(in the rows, 128 means zero)
Facts:
bebam: stuno breton; tata rabitrol; skilil destu; klatra 766
befa: stuno pludutrul; tata skedron; skilil nuvus; klatra 167
benam: stuno kibuni; klatra 167
bobros: klatra 167
bopas: stuno pletror; skilil fidres; klatra 167
brabren: klatra 766
brabru: tata dosol; klatra 167
bramil: stuno tretak; klatra 167
breplu: tata stoten; klatra 766
breton: klatra 167
broflu: tata stostogus; klatra 167
brudres: stuno broflu; skilil replovam; klatra 167
brugrim: klatra 167
brutril: stuno mokis; tata trimibre; skilil staflek; klatra 766
bugra: stuno sudras; tata skonoba; klatra 167
deska: stuno vedra; tata pagruk; skilil digrefles; klatra 766
destu: stuno breton; skilil guta; klatra 167
dibrol: stuno stotok; skilil tosom; klatra 167
diden: stuno kibuni; tata nuvus; skilil benam; klatra 167
digrefles: stuno vedra; klatra 167
dilak: stuno getrul; tata vure; klatra 167
disom: stuno fladroskun; skilil fudrun; klatra 766
diston: stuno floflus; tata filum; skilil labunan; klatra 766
dogrul: stuno brabru; tata tridivi; klatra 167
dosol: stuno vadra; tata koli; klatra 766
dredu: stuno nograsem; tata diden; klatra 167
dregreze: stuno kubru; skilil nepa; klatra 167
drokam: klatra 167
drokle: stuno trople; tata staflek; skilil kleler; klatra 766
drudri: stuno koli; skilil vure; klatra 766
drulak: stuno kisuk; klatra 167
duflo: stuno vedra; skilil nuru; klatra 766
fegrin: klatra 167
fegruski: tata tadedran; klatra 167
fepesen: tata miti; klatra 766
fidres: stuno pletror; tata kote; klatra 167
figur: stuno stotok; tata grase; klatra 766
filum: tata fleplila; klatra 167
fladroskun: klatra 167
fleplila: stuno vedra; tata lirate; skilil duflo; klatra 167
flival: stuno filum; klatra 167
floflus: klatra 766
flosul: klatra 167
fomi: klatra 766
fudrun: stuno fladroskun; skilil lagor; klatra 167
fufazik: stuno kote; klatra 167
fuli: stuno drokam; skilil nubuk; klatra 167
fustas: stuno kobruzam; tata vuder; skilil zuponu; klatra 167
fuvin: stuno mokis; skilil brutril; klatra 766
gadun: stuno vuza; tata fepesen; skilil kludrur; klatra 766
gapel: stuno flosul; tata votro; skilil skonoba; klatra 167
gatil: stuno nastur; tata mokis; klatra 167
gefa: stuno rini; tata gatil; skilil klezibra; klatra 766
getrar: stuno drokam; tata stuklen; skilil stostogus; klatra 766
getrul: klatra 167
gisi: stuno stoten; skilil trugan; klatra 167
gofu: tata pleklem; klatra 766
gonom: stuno drokam; klatra 167
grase: stuno stoten; tata fufazik; skilil pleklem; klatra 766
grimu: stuno lodal; skilil rebe; klatra 766
griplem: stuno tretak; skilil sevadrum; klatra 167
grubuskul: stuno tadedran; tata zeski; klatra 766
grudron: stuno tretak; skilil bramil; klatra 167
guta: stuno breton; skilil rasaris; klatra 167
keskek: stuno sudras; skilil nestok; klatra 167
ketri: stuno fegruski; klatra 167
kibuni: tata gofu; klatra 766
kisken: tata saro; klatra 167
kisuk: klatra 167
klatrotra: stuno vodrudrek; klatra 766
kledan: stuno pludutrul; tata mamek; skilil trogun; klatra 167
kleler: stuno trople; klatra 167
kletak: tata sibri; klatra 167
klezibra: stuno rini; klatra 766
klidin: tata mobrer; klatra 167
kludek: stuno zoski; klatra 167
kludrur: stuno vuza; klatra 167
kobruzam: klatra 167
koli: klatra 167
kote: klatra 167
kubru: klatra 167
labam: stuno brabru; tata nubuk; skilil stosum; klatra 167
labunan: stuno floflus; klatra 766
lagor: stuno fladroskun; klatra 167
lapom: stuno nastur; tata pludutrul; skilil gatil; klatra 167
liko: stuno nudim; tata trogun; klatra 167
lila: klatra 167
lirate: stuno gofu; tata kubru; skilil tofubru; klatra 766
litrem: stuno tadedran; skilil grubuskul; klatra 766
lodal: tata grubuskul; klatra 167
mamek: stuno brabren; skilil sibri; klatra 766
mepo: stuno fegrin; tata motron; klatra 766
miti: stuno zoski; tata ploga; skilil kludek; klatra 167
mobrer: stuno fladroskun; skilil disom; klatra 766
mogrul: stuno rizudron; tata benam; klatra 167
mokis: tata nastos; klatra 766
motron: stuno rini; skilil gefa; klatra 766
nastos: stuno broflu; tata breplu; skilil brudres; klatra 167
nastur: tata toklal; klatra 167
nefliklal: stuno sudras; tata taril; skilil bugra; klatra 167
nepa: stuno kubru; skilil taril; klatra 766
nestok: stuno sudras; skilil nefliklal; klatra 167
nimuris: stuno kobruzam; skilil fustas; klatra 167
nistol: stuno klidin; klatra 167
nitrak: klatra 167
nograsem: klatra 766
nubuk: stuno drokam; skilil zisen; klatra 167
nudim: klatra 167
nukluto: stuno brabru; skilil labam; klatra 167
nuru: stuno vedra; tata lapom; skilil votro; klatra 766
nuvus: stuno pludutrul; tata tripur; skilil stadol; klatra 167
pagruk: stuno brabren; tata stuplu; skilil mamek; klatra 167
palur: stuno flosul; skilil gapel; klatra 766
pezis: stuno kisuk; tata fegrin; skilil drulak; klatra 766
pival: stuno bobros; klatra 167
plagok: stuno stoten; klatra 167
pleklem: stuno stoten; tata dredu; skilil plagok; klatra 766
pletror: tata skuda; klatra 167
ploga: stuno fegruski; skilil stuplu; klatra 167
plopudus: stuno kote; skilil fufazik; klatra 167
plote: stuno gofu; tata sevadrum; skilil toklal; klatra 167
pludutrul: tata dogrul; klatra 766
pluskur: stuno zistinuk; tata plagok; klatra 167
pluzu: stuno vuza; skilil rurek; klatra 766
rabitrol: stuno trople; tata kibuni; skilil drokle; klatra 766
rasaris: stuno breton; tata deska; klatra 766
rebe: stuno lodal; tata mepo; klatra 766
renobras: stuno pletror; tata stogrur; skilil bopas; klatra 766
replovam: stuno broflu; tata nistol; skilil trustagen; klatra 167
rini: klatra 167
rizudron: klatra 167
rurek: stuno vuza; skilil gadun; klatra 766
ruva: stuno zeski; skilil tremetros; klatra 766
saro: stuno vidromar; klatra 766
seli: stuno zeski; skilil vuder; klatra 766
sevadrum: stuno tretak; tata brabru; skilil grudron; klatra 167
sibri: stuno brabren; klatra 167
sifak: klatra 167
sifisur: klatra 167
skedron: stuno nitrak; tata diston; klatra 167
skonoba: stuno flosul; klatra 167
skuda: stuno lodal; tata kisken; skilil grimu; klatra 766
stadol: stuno pludutrul; klatra 167
staflek: stuno mokis; klatra 167
stazek: stuno zeski; klatra 766
stebakles: stuno filum; skilil flival; klatra 766
steli: stuno fegruski; tata fustas; skilil ploga; klatra 766
stogrur: stuno sifak; tata floflus; klatra 766
stostogus: stuno drokam; skilil gonom; klatra 167
stosum: stuno brabru; skilil dogrul; klatra 167
stoten: tata pezis; klatra 167
stotok: klatra 766
stuklen: stuno zeski; tata tranon; skilil seli; klatra 766
stuplu: stuno fegruski; tata zuponu; skilil ketri; klatra 167
sudras: klatra 167
supizas: stuno broflu; tata tremetros; skilil nastos; klatra 766
tadedran: tata pival; klatra 167
tagul: stuno rizudron; skilil mogrul; klatra 167
taklim: stuno tadedran; skilil litrem; klatra 167
taril: stuno kubru; tata kludrur; klatra 167
tasok: stuno broflu; skilil supizas; klatra 167
tofubru: stuno gofu; skilil tranon; klatra 766
toklal: stuno gofu; tata befa; skilil vose; klatra 167
tosom: stuno stotok; skilil figur; klatra 766
tranon: stuno gofu; tata fidres; klatra 167
tremetros: stuno zeski; tata tagul; skilil stuklen; klatra 766
trenen: stuno vuza; skilil pluzu; klatra 167
tretak: klatra 766
tridivi: klatra 766
trimibre: stuno vodrudrek; tata plote; skilil klatrotra; klatra 766
tripur: stuno lila; klatra 167
trogun: stuno pludutrul; tata stazek; skilil befa; klatra 167
trople: klatra 766
trugan: stuno stoten; skilil grase; klatra 167
trustagen: stuno broflu; klatra 766
tufuple: stuno kletak; tata tasok; klatra 766
tugro: stuno sifisur; tata rebe; klatra 167
tuzoplel: stuno fomi; tata gadun; klatra 766
vadra: klatra 167
vedra: klatra 167
vidromar: tata tuzoplel; klatra 766
vodrudrek: klatra 167
vose: stuno gofu; skilil lirate; klatra 766
votro: stuno vedra; tata brugrim; skilil deska; klatra 766
vuder: stuno zeski; tata replovam; skilil stazek; klatra 766
vure: stuno koli; tata breton; skilil zoror; klatra 167
vuza: klatra 167
zalol: stuno koli; skilil drudri; klatra 766
zeski: tata kledan; klatra 167
zisen: stuno drokam; skilil getrar; klatra 167
zistinuk: tata steli; klatra 167
zoror: stuno koli; klatra 766
zoski: klatra 766
zuponu: stuno kobruzam; tata brutril; klatra 766

Known rows:
nastos: [110 117 112 119 147 133 126 145 129 123 131 110 155 154 110 159 145 108
 133 129 145 116 115 122 139 126 110 139 123 152 152 164 123 121 125 129
 118 119]
stogrur: [134 115 119 113 110 128 122 125 125 108 116 130 121 121 117 118 110 120
 118 124 124 118 128 119 123 128 140 145 139 123 114 112 123 119 146 128
 144 130]
nuru: [134 143 114 114 111 125 121 176 124 134 116 126 171 156 114 174 126 111
 118 118 123 113 119 118 144 124 112 135 138 171 157 126 122 112 118 150
 117 145]
fepesen: [141 113 141 149 126 151 119 108 125 125 123 129 153 124 131 108 114 115
 114 123 121 118 120 119 159 137 148 111 124 116 121 109 124 126 120 135
 118 161]
replovam: [146 164 145 123 120 105 134 106 129 128 114 149 117 148 136 114 202 155
 190 143 137 121 146 115 172 124 108 163 145 166 129 145 126 139 125 144
 110 117]
trimibre: [115 117 152 112 115 132 128 186 127 139 140 121 119 113 118 135 105 113
 117 135 140 137 162 178 122 139 113 127 127 124 128 111 127 119 118 124
 149 131]
pletror: [149 162 115 149 143 145 123 105 128 162 115 140 120 123 166 116 145 122
 120 135 123 151 121 120 122 125 114 105 125 122 149 116 133 121 118 126
 116 138]
trogun: [116 127 112 113 116 136 123 199 126 122 144 106 118 121 108 188 112 115
 119 119 132 153 120 163 115 124 112 130 126 146 127 162 126 119 143 122
 143 115]
pagruk: [130 117 145 113 139 128 124 157 123 142 116 162 119 118 111 124 113 127
 139 126 133 155 137 133 114 126 173 109 123 121 133 113 154 122 127 119
 148 121]
nastur: [138 161 115 133 138 145 120 108 127 153 111 144 116 125 169 128 144 127
 118 128 122 139 122 123 122 121 116 103 123 124 152 112 131 119 120 125
 115 147]
vedra: [125 123 136 115 130 134 125 183 122 151 164 121 154 154 110 140 162 111
 121 123 140 123 118 122 122 127 109 110 124 126 156 136 137 123 116 129
 118 121]
kobruzam: [135 116 123 138 131 145 122 123 126 124 127 137 137 133 112 110 129 134
 120 122 125 134 120 118 119 126 157 109 127 120 127 113 138 136 132 123
 120 122]
plagok: [127 144 146 145 116 103 157 101 141 109 138 139 113 159 131 115 187 190
 179 129 136 114 135 117 142 123 110 170 137 126 113 163 119 174 123 125
 115 118]
nestok: [131 160 116 119 152 110 123 112 125 149 113 111 120 127 136 147 110 116
 146 135 120 138 120 121 118 126 114 108 121 122 120 144 124 123 119 122
 123 117]
getrul: [113 117 128 142 138 150 124 156 129 135 162 110 135 122 111 125 160 117
 118 119 143 134 119 133 123 130 115 108 123 123 151 136 125 122 115 126
 117 127]
fegrin: [113 117 115 132 147 129 142 142 140 114 198 110 144 141 114 133 150 117
 115 120 154 115 114 147 121 128 111 109 120 119 137 162 123 180 120 121
 126 118]
trugan: [123 116 116 122 137 131 125 123 122 130 114 130 141 130 110 132 110 119
 137 124 121 132 117 126 122 127 160 122 127 119 124 117 131 122 133 124
 137 114]
ploga: [119 115 131 160 175 115 158 106 129 135 128 116 149 145 110 112 108 114
 135 122 123 115 114 122 146 141 159 147 126 116 110 124 124 148 120 120
 142 115]
tripur: [130 114 159 133 127 116 146 132 127 122 142 121 120 128 107 107 111 142
 144 120 123 143 116 121 124 129 152 165 128 120 109 133 139 156 126 123
 142 113]

Rows:
No name comes twice in this set of rows, the named rows included.
[163 119 176 112 107 104 122 145 123 109 117 176 131 169 115 118 164 140
 133 117 125 117 140 113 188 125 116 177 195 145 119 114 126 122 134 152
 114 141]	deska
[141 118 138 108 142 105 138 181 121 165 113 190 146 169 111 149 108 112
 144 120 142 116 121 122 121 124 163 111 126 121 152 111 160 128 119 118
 122 117]	fleplila
[149 123 181 115 109 103 123 137 123 119 112 200 140 193 110 123 197 175
 176 119 144 117 130 114 174 124 118 159 175 150 149 113 125 131 131 131
 117 137]	digrefles
[114 118 117 116 135 164 120 173 124 142 129 125 142 125 111 152 163 114
 117 127 148 129 118 135 120 122 116 106 126 169 172 125 128 119 123 125
 115 157]	broflu

The same objects again, as new rows of numbers:
Known rows:
trogun: [134 108 118 134 136 141 121 133 162 125 138 112 103 129 134 125 126 131
 128 133 115 128 124 136 122 166 148 122 108]
nefliklal: [127 135 120 130 117 126 135 137 126 125 144 131 121 137 138 129 131 124
 146 108 118 129 127 136 110  96 127 114 112]
litrem: [137 107 118 130 119 134 121 126 124 130 141 144 129 113 136 126 124 130
 114 137 114 129 126 119 146 107 127 144 125]
miti: [144 105 119 121 136 129 115 114 128 129 154 165 142 125 111 115 125 137
 112 129  94 155 134 139 126  37 135 150 125]
gadun: [128 133 119 131 100 111 164 122  72 139 139 136 144 114 147 120 126 121
 121 131 154 114 132 124 133  87 106 139 138]
befa: [132 128 122 131 129 124 144 129 122 133 140 111 119 125 135 119 128 128
 132 125 133 125 132 142 119 124 134 125 120]
griplem: [144  99 119 126 138 137 111 122 153 126 147 144 125 127 119 123 125 138
 119 133  95 147 129 137 129  97 143 138 116]
gapel: [137 120 126 123 124 130 116 136 143 122 143 149 126 138 132 133 131 132
 145 110  90 141 130 133 105  38 124 124 106]
nuvus: [129 122 129 133 114 109 162 124 113 132 132 108 122 122 142 127 132 125
 144 136 151 115 133 138 103  98 115 119 110]
nepa: [138 108 122 131 118 134 122 127 123 129 141 142 128 115 136 125 124 131
 115 136 114 131 126 119 143 106 124 143 125]
zistinuk: [127 151 128 113 132 127 110 128 107 126 146 158 127 138 122 138 128 130
 154 106 128 129 125 148 127 100 122 121 124]
kubru: [138 127 130 117 154 125 130 113 122 137 129 111 113 105 122 125 123 139
 136 153 155 120 133 152 143 162 131 134 124]
kisuk: [132 132 129 117 137 125 121 120 119 129 139 140 118 123 123 133 125 135
 143 130 144 123 126 147 134 144 124 126 121]
lagor: [125 134 121 137 119 114 166 125 107 134 137 109 120 123 141 120 128 122
 139 127 156 113 130 144 113 140 128 117 118]
kludek: [136 113 119 129 132 130 127 122 136 127 144 132 124 124 126 122 126 131
 127 131 112 135 130 139 122 106 138 132 116]
liko: [116 132 123 131 129 144 120 139 147 118 137 123 103 146 139 130 129 127
 152 111 118 127 120 134 122 183 135 108 109]
klatrotra: [138 108 118 131 118 134 123 126 125 130 141 145 129 116 138 127 124 131
 116 138 112 129 126 120 144 106 126 142 124]
figur: [125 162 115 128 119 130 130 141  83 136 147 149 141 122 139 119 125 122
 118  96 114 126 133 128 149  84 126 139 147]
fomi: [133 129 127 120 123 130 116 121 107 130 135 151 124 115 133 139 124 132
 134 138 145 116 122 128 157 142 114 136 129]

Rows:
No name comes twice in this set of rows, the named rows included.
[116 152 106 144 123 108 197 114  70 148 143  83 128 110 134  95 122 115
 115 138 205  98 131 155 133 231 146 127 147]	plagok
[119 124 125 125 109 135 121 128 112 121 142 158 130 136 143 130 127 127
 133 116 118 128 124 113 138 112 107 131 126]	tufuple
[141 148 129 142 121 145 119 139 115 115 135 146 127 136 158 126 135 131
 129 100 116 107 126 125 151  94 118 139 128]	nuru
[153 112 128 140 124 141 122 114 129 115 141 160 134 127 143 123 131 139
 111 134 116 117 125 123 157  85 119 159 125]	duflo
[124 151 125 117 134 131 108 134 115 123 145 154 121 138 127 140 128 128
 156 106 130 126 123 146 128 125 127 115 120]	nastur
[131 127 114 133 114 141 109 139 126 124 147 157 128 132 138 129 126 125
 123 110 102 129 121 116 141 108 129 134 126]	gefa
[146  90 127 123 120 137 100 124 143 125 141 165 131 117 132 134 125 139
 114 142  85 145 128 113 140  41 117 150 116]	rabitrol
[137 135 132 118 148 132 115 123 112 141 120 111 112  96 140 131 121 140
 126 149 146 112 133 135 171 170 124 142 136]	tridivi
[140 118 122 124 153 144 102 133 157 129 142 126 117 121 125 121 125 140
 121 121  82 146 135 141 134 100 152 135 121]	lapom
[132 146 117 130 129 127 138 129  84 142 140 132 139 108 140 113 123 128
 109 119 131 122 137 130 155 103 129 147 149]	grase
[146 105 123 123 129 139 103 122 131 130 146 158 135 113 130 125 123 137
 107 133  90 142 131 119 151  61 129 155 131]	steli
[131 115 131 121 147 123 148 111 119 138 133 104 123 111 128 112 124 139
 125 148 135 134 141 145 133 131 124 140 129]	nistol
[137 106 126 127 134 128 124 127 149 127 136 124 118 123 131 128 129 136
 135 134 107 134 132 134 116  87 133 130 107]	sevadrum
[128 148 136 110 135 126 106 135 116 125 136 152 120 133 130 144 131 135
 163 105 117 128 131 145 123  68 112 118 117]	pletror

The same objects again, as new rows of numbers:
Known rows:
zalol: [101 132 138 120  98 127 138  95 116 105 137 156 131 135 125 114 110 140
 146 110 128 112 142 124 114 139 158 127 146 123 122 131 135 120 111 114
 141]
supizas: [ 98 150 116 119 133 129 135  55 108 108  90 169 134 139 122 141 119 119
 142 119 134 118 169 134 127 132 166 127 139 120 113 126 127 133 116 129
 132]
sevadrum: [137 183 142 182 110 115 138 146 157 142 146 221 105 139 191  88 142 106
  96  74 137  95 116 129 121  71 157 111 132 118 113 121 100 126 104 146
 136]
nubuk: [140 107 154 132  91 122 136 140 120 129 136 102 121 116 137 111 136 161
 134 111 107 108 142 134 127 129 145 139 146 119 134 132 146 131 132 113
 138]
nuru: [123 153 123 111 101 132 123 102 142 110 121 135 137 151 111 124 117 119
 125 121 152 150 161 107 103 134 136 123 134 122 141 126 129 111 114 128
 128]
zuponu: [129 134 134 192 169 109 110 186 138 150 115 110 122 103 138 110 125  59
  83 142 133 104 140 100  83 121 100 126 120 122  96 124  86 151 112 165
 114]
bugra: [144 143 114 132 132 134 115 147 143 142  96  92 131 126 135 156 141  98
 111 142 125 157 137 123 138 108 116 133 111 131 133 124 115 132 143 137
 113]
stazek: [ 98 160 129 172 135 142 124 175 137 145 142 125 130 100 142 129 122 122
 117 167 135 139 108  97 121 139  97 148 105 147 125 128 126 137 164 141
 109]
ploga: [125 112 136 130 104 124 131 114 129 132 146 125 125 121 146 107 128 155
 136 122 122 127 116 137 137 138 124 132 138 125 128 135 139 138 136 122
 134]
tugro: [134 130 121 120 117 128 125 121 135 119 106 114 135 133 136 139 133 119
 130 119 120 143 139 131 140 109 138 123 127 124 132 123 122 126 123 121
 127]
grubuskul: [122 156 123 142 138 137 117 144 131 147 118 111 127 120 121 150 129 101
 111 157 140 141 136 110 116 134 116 145 111 140 131 132 130 128 149 142
 111]
breton: [143 102 130 125 157 125 132 141 124 137 150 131 123 124 120 118 134 153
 130 134 128 119 102 142 138 139 108 124 126 130 131 129 137 132 133 131
 131]
befa: [145 139 111 127  84 130 132  99 117 132 133  79 137 124 150 139 134 136
 145 130 127 145 125 136 136 128 131 133 130 133 138 123 134 127 113 124
 124]
pluskur: [134 128 121 121 117 128 125 120 136 120 108 115 135 133 136 137 133 118
 130 119 120 142 138 130 140 110 138 123 127 124 132 123 122 127 123 122
 127]
dogrul: [142 136 120 138 131 132 116 146 141 151 115  94 127 118 140 144 141 114
 112 148 127 151 123 125 138 121 106 138 113 134 134 130 126 138 152 138
 114]
stuplu: [140  91 135 177 155  98 112 173 139 136 113  86 129 103 150  92 128  82
  97 122 112 107 136 119 101 117  97 112 134 107  92 122  80 162 100 150
 126]
vure: [135 129 124 131 117 128 123 130 136 137 121 109 128 124 141 132 135 125
 123 131 124 142 126 129 138 122 120 132 124 128 130 129 127 135 138 130
 124]
breplu: [125 124 126 116 162 134 133 134 114 124 137 142 128 132  93 140 122 134
 134 143 139 118 124 126 120 145 124 127 123 136 132 128 137 116 126 129
 127]
fufazik: [140 129 126 148 131 130 117 148 139 160 131  98 121 111 143 131 141 125
 111 151 130 144 112 127 136 132  96 143 115 136 132 134 134 144 158 142
 115]

Rows:
No name comes twice in this set of rows, the named rows included.
[104 138 132 111  99 129 137  95 117  96 120 151 136 143 120 127 111 127
 147 106 126 119 154 122 116 126 167 122 144 121 124 125 126 113 104 110
 140]	renobras
[125 150 126 127 108 132 120 113 144 128 136 130 130 139 115 116 121 124
 117 135 157 147 146 107 101 145 118 131 129 128 140 131 136 119 129 138
 122]	votro
[109 134 137 139 118 130 129 121 123 135 146 136 123 119 128 119 119 135
 129 139 137 119 125 119 114 150 126 142 130 134 126 137 143 130 139 130
 127]	mamek
[129 136 121 108 162 136 131 136 116 114 117 142 134 140  89 152 122 115
 132 135 136 123 138 122 119 129 136 120 121 132 132 121 123 109 115 128
 126]	vidromar
[130 137 146 154  93 104 137 129 144 131 167 204 105 145 191  85 127  95
 113  60 122  86  91 143 123  77 167 102 146 118 100 132  97 122  78 126
 150]	plote
[ 88 155 131 146 111 139 135 143 128 109 135 148 139 118 138 123 111 133
 139 135 125 130 124 104 123 130 133 132 124 135 123 122 121 124 134 119
 125]	stuklen
[ 79 144 137 139  97 134 143 125 123  93 145 164 140 124 141 106 104 148
 151 117 121 117 127 109 122 133 150 124 137 128 119 122 121 122 118 109
 137]	ruva
[133 119 121 119  67 123 143  77 108 115 152  97 137 127 152 114 124 162
 163 111 122 128 122 144 135 139 145 126 148 125 133 125 141 127  98 111
 139]	diden
[106 136 134 126 108 129 133 108 120 116 132 144 130 132 124 122 115 129
 137 121 132 119 140 120 114 137 147 131 137 127 124 131 133 123 120 121
 133]	pluzu
[159 108 138 121 152 127 133 164 119 130 125 106 124 125 108 136 142 143
 126 125 115 115 133 136 132 121 128 127 128 125 138 122 134 122 127 124
 131]	drokam
[143 116 119 121 121 128 111 142 137 157 134  84 121 125 145 154 134  90
 115 142 122 150  93 136 143 116 109 136 113 142 127 141 122 131 141 130
 119]	tranon
[128 120 123 130 155 133 135 163 130 118 137 135 135 122 126 126 129 147
 136 135 120 131 103 129 146 123 111 117 118 132 130 117 118 127 132 124
 127]	zeski
[143 139 117 131 129 135 116 142 140 148 111  92 129 121 136 151 141 114
 115 149 127 156 126 126 141 120 108 138 112 135 136 129 127 134 152 136
 113]	gatil
[138 112 151 120  84 122 139 129 118 111 124 108 127 127 133 117 133 156
 141  96 102 109 154 135 128 119 163 131 151 113 134 127 138 123 117 104
 143]	fuli

